Below are the code and all the weights of a small trained network. Each question names an input and a target symbol and asks about switching units off, where a switched-off unit gives its printed mean instead of its output.

import numpy as np


def w(rows, s, z=0):
    codes = np.array(rows[::2]) - 128.0
    scale = np.full(codes.shape[1], s)
    scale[-1] = z or s
    return codes * scale


def f(y):
    return y / 2 * (1 + np.tanh(0.7978845608 * (y + 0.044715 * y**3)))


def softmax(a):
    e = np.exp(a - a.max(-1, keepdims=True))
    return e / e.sum(-1, keepdims=True)


def log_softmax(a):
    a = a - a.max(-1, keepdims=True)
    return a - np.log(np.exp(a).sum(-1, keepdims=True))


def net(x, mask):
    ids = ['αβγδζηθλμξπστφψ'.index(c) for c in x.split()]
    T = len(ids)
    res = E[ids] + P[:T]
    q, k, v = (res @ M[0].T for M in (Q, K, V))
    z = softmax(np.where(np.tri(T) > 0, q @ k.T / 2**0.5, -1e9)) @ v
    res = res + np.where(mask[0], z, O[0][:, -1]) @ O[0][:, :-1]
    y = f(res @ A[0][:, :-1].T + A[0][:, -1])
    res = res + np.where(mask[1:13], y, B[0][:, -1]) @ B[0][:, :-1]
    return log_softmax(res[-1] @ U[:, :-1].T + U[:, -1])


Q, K, V, O, A, B = {}, {}, {}, {}, {}, {}
E = w([
[147,94,104,127,169,123,90,148],'α',
[171,93,99,169,162,48,89,131],'β',
[109,105,145,104,178,186,182,137],'γ',
[131,190,138,78,178,125,163,72],'δ',
[153,193,207,203,160,134,122,162],'ζ',
[154,112,109,143,162,58,130,24],'η',
[166,80,71,136,137,130,50,140],'θ',
[135,126,93,93,197,73,100,75],'λ',
[177,172,189,184,146,164,90,187],'μ',
[156,133,103,82,201,118,81,181],'ξ',
[197,65,167,135,150,139,176,183],'π',
[139,233,152,113,134,204,120,147],'σ',
[146,201,173,155,184,78,134,126],'τ',
[115,147,57,135,160,139,47,145],'φ',
[100,110,133,253,162,110,101,106],'ψ',
],0.015)
P = w([
[165,239,173,130,255,179,62,112],'0',
[92,89,64,156,239,78,190,231],'1',
[108,88,72,140,227,81,198,230],'2',
[136,113,118,110,129,99,158,150],'3',
[140,117,112,112,139,107,158,132],'4',
[144,119,115,113,149,112,150,121],'5',
[163,128,125,136,148,111,137,123],'6',
[166,118,107,126,148,121,130,116],'7',
[169,125,108,143,158,131,126,115],'8',
[178,131,106,145,165,145,124,103],'9',
[191,137,92,141,166,149,107,83],'10',
[188,113,80,163,169,156,126,93],'11',
[190,103,80,168,167,165,132,87],'12',
],0.0075)
Q[0] = w([
[50,124,176,77,28,69,120,130],'H0',
[50,89,163,111,3,104,122,157],'H0',
],0.0071)
K[0] = w([
[83,77,77,115,1,79,218,193],'H0',
[79,118,68,131,58,74,214,132],'H0',
],0.0088)
V[0] = w([
[102,255,167,154,134,88,191,39],'H0',
[57,120,199,59,134,241,238,183],'H0',
],0.0067)
O[0] = w([
[102,210,77,132,13,57,212,160,253],'H0',
[215,162,4,209,178,181,135,94,147],'H0',
],0.012,0.0049)
A[0] = w([
[55,128,143,129,1,109,128,149,40],'N0',
[33,114,186,63,48,115,127,150,131],'N1',
[140,155,143,136,137,157,146,107,120],'N2',
[141,167,30,188,132,152,151,141,2],'N3',
[124,54,146,220,103,75,106,155,134],'N4',
[154,121,140,197,81,125,94,180,104],'N5',
[109,78,169,183,213,137,96,126,84],'N6',
[167,99,96,168,77,75,171,141,87],'N7',
[144,188,167,164,113,190,75,246,91],'N8',
[89,174,123,160,150,92,86,95,199],'N9',
[100,105,98,109,137,172,173,123,125],'N10',
[44,153,70,145,115,155,42,167,108],'N11',
],0.0088,0.0067)
B[0] = w([
[213,2,114,93,129,101,136,111,183],'N0',
[155,123,125,201,113,156,66,72,231],'N1',
[144,136,111,164,109,123,130,114,148],'N2',
[117,223,192,121,100,105,56,100,254],'N3',
[88,145,167,118,142,222,156,86,147],'N4',
[164,100,134,91,170,176,155,72,135],'N5',
[202,124,146,67,143,126,110,77,144],'N6',
[115,177,155,96,107,156,152,114,194],'N7',
[74,84,56,76,145,154,189,117,149],'N8',
[106,41,119,149,105,120,141,206,193],'N9',
[153,157,116,124,124,87,95,112,155],'N10',
[146,68,193,113,91,153,83,217,125],'N11',
],0.0094,0.0073)
U = w([
[106,104,112,94,174,82,134,131,107],'α',
[162,102,120,108,55,158,93,69,117],'β',
[145,178,150,133,106,135,110,93,213],'γ',
[148,135,152,177,105,87,171,188,201],'δ',
[88,156,97,93,47,169,154,145,153],'ζ',
[255,110,145,120,102,119,169,114,119],'η',
[123,125,141,70,171,105,120,146,147],'θ',
[52,125,181,203,84,172,116,94,108],'λ',
[61,105,103,182,172,134,199,184,148],'μ',
[133,75,43,113,184,162,173,115,138],'ξ',
[190,143,84,219,146,160,114,104,146],'π',
[46,160,166,119,123,153,105,143,54],'σ',
[118,103,123,167,85,130,108,191,141],'τ',
[95,144,196,72,140,143,93,96,2],'φ',
[109,106,110,174,100,96,141,53,63],'ψ',
],0.0077,0.0052)

Each question gives the input, a string of symbols that net reads in full, and the target symbol t.
The units are the heads (2 rows each of Q, K, V and O) and the neurons (one row each of A and B). Each row of codes is followed by its name. A weight is (code - 128) times the scale printed after its matrix; where a second scale follows, it is the last column's (O, A, B and U).
mask holds one flag per unit, heads first, then neurons. A switched-off unit (its flag False) gives its mean, the last column of its rows in O or B, instead of its output. The means were averaged over made-up inputs and are rounded, as every weight is.
A unit's drop is (log p(t) with every unit on - log p(t) with that unit switched off) / (log p(t) with every unit on - log p(t) with every unit switched off).
The circuit of an input: a set's keep is (log p(t) with only the set's units on - log p(t) with every unit switched off) / (log p(t) with every unit on - log p(t) with every unit switched off). Starting from the 12 units with the biggest drops (on a tie, the unit counted first), units are removed one at a time, each time the one whose removal leaves the highest keep (on an exact tie, the one counted first), for as long as the keep stays at least 0.8.
circuit, biggest first: the units of the circuit, biggest drop first
top k neurons: the k neurons with the biggest drops, biggest first
drop of u: that unit's drop, to one decimal
input σ ξ β ζ γ β ξ δ π β γ γ, target γ: circuit, biggest first -> [H0 N3 N9 N0]
input τ γ γ, target η: circuit, biggest first -> [H0 N0 N1]
input δ β θ, target ζ: circuit, biggest first -> [H0 N7]
input τ τ ζ, target η: top 3 neurons -> [N0 N5 N1]
input η γ δ, target η: circuit, biggest first -> [N0 H0]
input δ δ η λ σ γ δ π γ π η γ σ, target ζ: circuit, biggest first -> [H0 N8]
input δ ψ α δ γ τ σ η δ γ δ ψ δ, target ζ: top neuron -> [N1]
input τ ψ λ β π τ γ γ ψ β β, target η: circuit, biggest first -> [H0 N0]
input τ δ β δ β δ μ, target η: top 2 neurons -> [N0 N5]
input σ ζ λ θ γ τ δ τ σ τ γ β π, target γ: circuit, biggest first -> [H0 N3 N7 N9]
input τ δ ξ ζ δ β γ β θ, target η: top 2 neurons -> [N0 N3]
input δ ζ β θ γ θ π γ η γ τ, target δ: top 2 neurons -> [N9 N1]
input η η η, target β: top 2 neurons -> [N1 N0]
input θ θ λ, target φ: circuit, biggest first -> [H0]
input δ γ δ, target ζ: top 2 neurons -> [N7 N1]
input θ η π, target φ: top 2 neurons -> [N6 N4]
input τ β δ η γ γ γ α γ ζ, target η: top 3 neurons -> [N0 N5 N3]
input δ σ γ, target ζ: top 2 neurons -> [N7 N1]
input γ δ β, target π: drop of H0 -> 2.0
input τ π τ γ τ γ α, target η: drop of N3 -> 0.2
input γ π π θ, target π: circuit, biggest first -> [H0]
input γ γ φ γ δ δ, target π: drop of N7 -> 0.1
